Below is a small trained network, with its code and all its weights. Each question gives an input and a target symbol and asks what happens when units are switched off, that is, made to give their printed mean instead of their output.

import numpy as np


def w(rows, s, z=0):
    codes = np.array(rows[::2]) - 128.0
    scale = np.full(codes.shape[1], s)
    scale[-1] = z or s
    return codes * scale


def norm(h):
    return h / np.sqrt((h * h).mean(-1, keepdims=True) + 1e-5)


def f(y):
    return y / 2 * (1 + np.tanh(0.7978845608 * (y + 0.044715 * y**3)))


def softmax(a):
    e = np.exp(a - a.max(-1, keepdims=True))
    return e / e.sum(-1, keepdims=True)


def log_softmax(a):
    a = a - a.max(-1, keepdims=True)
    return a - np.log(np.exp(a).sum(-1, keepdims=True))


def net(x, mask):
    ids = ['ΛΣβγξψ'.index(c) for c in x.split()]
    T = len(ids)
    res = E[ids] + P[:T]
    r = norm(res)
    for j in range(3):
        rows = slice(3 * j, 3 * j + 3)
        q, k, v = (r @ M[0][rows].T for M in (Q, K, V))
        z = softmax(np.where(np.tri(T) > 0, q @ k.T / 3**0.5, -1e9)) @ v
        o = O[0][rows]
        res = res + np.where(mask[j], z, o[:, -1]) @ o[:, :-1]
    y = f(norm(res) @ A[0][:, :-1].T + A[0][:, -1])
    res = res + np.where(mask[3:19], y, B[0][:, -1]) @ B[0][:, :-1]
    return log_softmax(norm(res)[-1] @ U[:, :-1].T + U[:, -1])


Q, K, V, O, A, B = {}, {}, {}, {}, {}, {}
E = w([
[135,50,71],'Λ',
[84,244,155],'Σ',
[130,43,70],'β',
[133,51,69],'γ',
[135,51,70],'ξ',
[50,217,157],'ψ',
],0.011)
P = w([
[228,17,129],'0',
[130,81,121],'1',
[153,119,8],'2',
[220,202,108],'3',
[100,91,162],'4',
[149,120,13],'5',
[166,170,134],'6',
[66,69,171],'7',
[153,118,12],'8',
[168,177,139],'9',
[101,52,192],'10',
[153,119,1],'11',
],0.0094)
Q[0] = w([
[194,97,191],'h1',
[193,130,117],'h1',
[176,180,89],'h1',
[4,161,103],'h2',
[37,110,70],'h2',
[171,178,53],'h2',
[79,71,227],'h3',
[80,122,96],'h3',
[177,121,152],'h3',
],0.016)
K[0] = w([
[135,163,144],'h1',
[181,167,136],'h1',
[174,139,77],'h1',
[86,214,189],'h2',
[107,140,247],'h2',
[253,135,132],'h2',
[41,148,102],'h3',
[121,125,184],'h3',
[142,132,108],'h3',
],0.019)
V[0] = w([
[140,2,149],'h1',
[179,187,207],'h1',
[8,46,189],'h1',
[204,113,84],'h2',
[160,235,96],'h2',
[159,174,227],'h2',
[211,124,127],'h3',
[150,143,40],'h3',
[69,22,137],'h3',
],0.008)
O[0] = w([
[240,84,191,183],'h1',
[92,176,192,44],'h1',
[200,177,127,134],'h1',
[89,87,123,50],'h2',
[125,86,207,191],'h2',
[142,182,184,253],'h2',
[167,165,187,149],'h3',
[127,102,169,81],'h3',
[1,203,121,116],'h3',
],0.0079,0.0036)
A[0] = w([
[161,134,182,4],'n1',
[108,56,255,130],'n2',
[182,95,129,70],'n3',
[128,244,187,156],'n4',
[14,159,120,129],'n5',
[74,129,232,115],'n6',
[64,61,227,116],'n7',
[28,39,244,103],'n8',
[89,115,162,105],'n9',
[119,25,28,233],'n10',
[222,177,159,146],'n11',
[162,187,182,170],'n12',
[236,132,39,75],'n13',
[181,139,43,114],'n14',
[70,184,88,106],'n15',
[154,234,196,69],'n16',
],0.0079,0.0032)
B[0] = w([
[107,117,126,122],'n1',
[153,140,17,141],'n2',
[123,124,137,129],'n3',
[103,94,101,254],'n4',
[228,111,155,145],'n5',
[120,180,130,154],'n6',
[110,222,57,128],'n7',
[160,254,58,129],'n8',
[160,154,138,121],'n9',
[83,159,166,223],'n10',
[84,120,129,192],'n11',
[98,43,95,201],'n12',
[132,168,143,165],'n13',
[99,147,171,153],'n14',
[198,89,157,145],'n15',
[106,118,111,224],'n16',
],0.0077,0.0066)
U = w([
[146,116,86,78],'Λ',
[145,119,90,32],'Σ',
[96,192,205,186],'β',
[146,249,54,154],'γ',
[148,126,97,51],'ξ',
[175,109,162,255],'ψ',
],0.017,0.0039)

Each question gives the input, a string of symbols that net reads in full, and the target symbol t.
The units are the heads (3 rows each of Q, K, V and O) and the neurons (one row each of A and B). Each row of codes is followed by its name. A weight is (code - 128) times the scale printed after its matrix; where a second scale follows, it is the last column's (O, A, B and U).
mask holds one flag per unit, heads first, then neurons. A switched-off unit (its flag False) gives its mean, the last column of its rows in O or B, instead of its output. The means were averaged over made-up inputs and are rounded, as every weight is.
A unit's drop is (log p(t) with every unit on - log p(t) with that unit switched off) / (log p(t) with every unit on - log p(t) with every unit switched off).
The circuit of an input: a set's keep is (log p(t) with only the set's units on - log p(t) with every unit switched off) / (log p(t) with every unit on - log p(t) with every unit switched off). Starting from the 12 units with the biggest drops (on a tie, the unit counted first), units are removed one at a time, each time the one whose removal leaves the highest keep (on an exact tie, the one counted first), for as long as the keep stays at least 0.8.
units of the circuit, in order: the units of the circuit, biggest drop first
most important unit: the unit with the biggest drop
top k neurons: the k neurons with the biggest drops, biggest first
heads that matter: for each layer, one digit per head in row order, 1 if its drop is at least 0.15 and else 0, layers parted by /
drop when u is switched off: that unit's drop, to one decimal
input Σ ψ ξ ψ β, target β: units of the circuit, in order	[n10; h1; n12]
input Σ ψ ψ Σ ψ ψ ψ Σ β, target ψ: heads that matter	011
input Σ ψ ψ ψ ψ Σ Λ Σ ψ Σ Σ Σ, target ψ: heads that matter	010
input ψ γ ψ Λ β Σ ψ ψ ψ β β β, target γ: most important unit	h2
input ψ ψ β Σ Σ ψ ψ Σ, target γ: units of the circuit, in order	[n8; h3]
input Σ ψ β γ ψ Σ γ γ, target β: units of the circuit, in order	[h1; n10; n12]
input ξ ψ γ β Λ, target β: units of the circuit, in order	[n10; h1; n12; n4]
input Λ Σ Σ, target β: heads that matter	011
input β Σ β ψ ψ Σ Σ Λ, target β: top 2 neurons	[n10; n12]
input γ Σ β Σ γ ψ Σ Σ, target Λ: heads that matter	101
input γ ψ γ γ ψ Σ γ ψ ψ Σ ξ, target β: heads that matter	110
input Σ Σ Σ ψ ψ ψ β ξ Σ ψ β Λ, target ψ: heads that matter	011
input ψ ψ γ ψ ψ γ γ γ γ, target γ: heads that matter	010
input ψ Σ γ, target γ: heads that matter	000
input Σ Λ Λ ξ γ ψ β ψ Λ, target ψ: heads that matter	001
input Σ Σ β ψ Σ ξ, target ψ: heads that matter	001
input ψ Σ Λ β ψ, target γ: units of the circuit, in order	[n8]
input Σ ψ Σ Λ β ψ, target ψ: heads that matter	101
input Σ Σ Σ Σ Σ, target γ: heads that matter	101
input ψ ψ β ξ Λ Σ Σ ψ γ β ψ ξ, target γ: heads that matter	010
input β Σ Λ ξ ψ ψ Λ Σ ψ ξ ψ ψ, target Λ: heads that matter	011
input β ψ ψ γ ξ, target β: heads that matter	100
input Σ Λ ξ ψ ψ ψ ψ ξ Σ, target ψ: most important unit	h3
input Σ ψ β ψ ψ ψ Σ Σ γ, target ψ: drop when h2 is switched off	0.2
input Σ Σ ξ γ ψ ψ Σ ψ ψ, target ψ: drop when h2 is switched off	0.6
input Σ ψ Λ ψ ψ γ ψ ψ β, target ψ: drop when h3 is switched off	0.8
input ψ Λ γ ψ Λ ψ ξ ψ ψ Σ β, target β: drop when n6 is switched off	-0.2
input Λ Λ ψ β γ ψ ψ Σ, target Λ: top neuron	[n2]
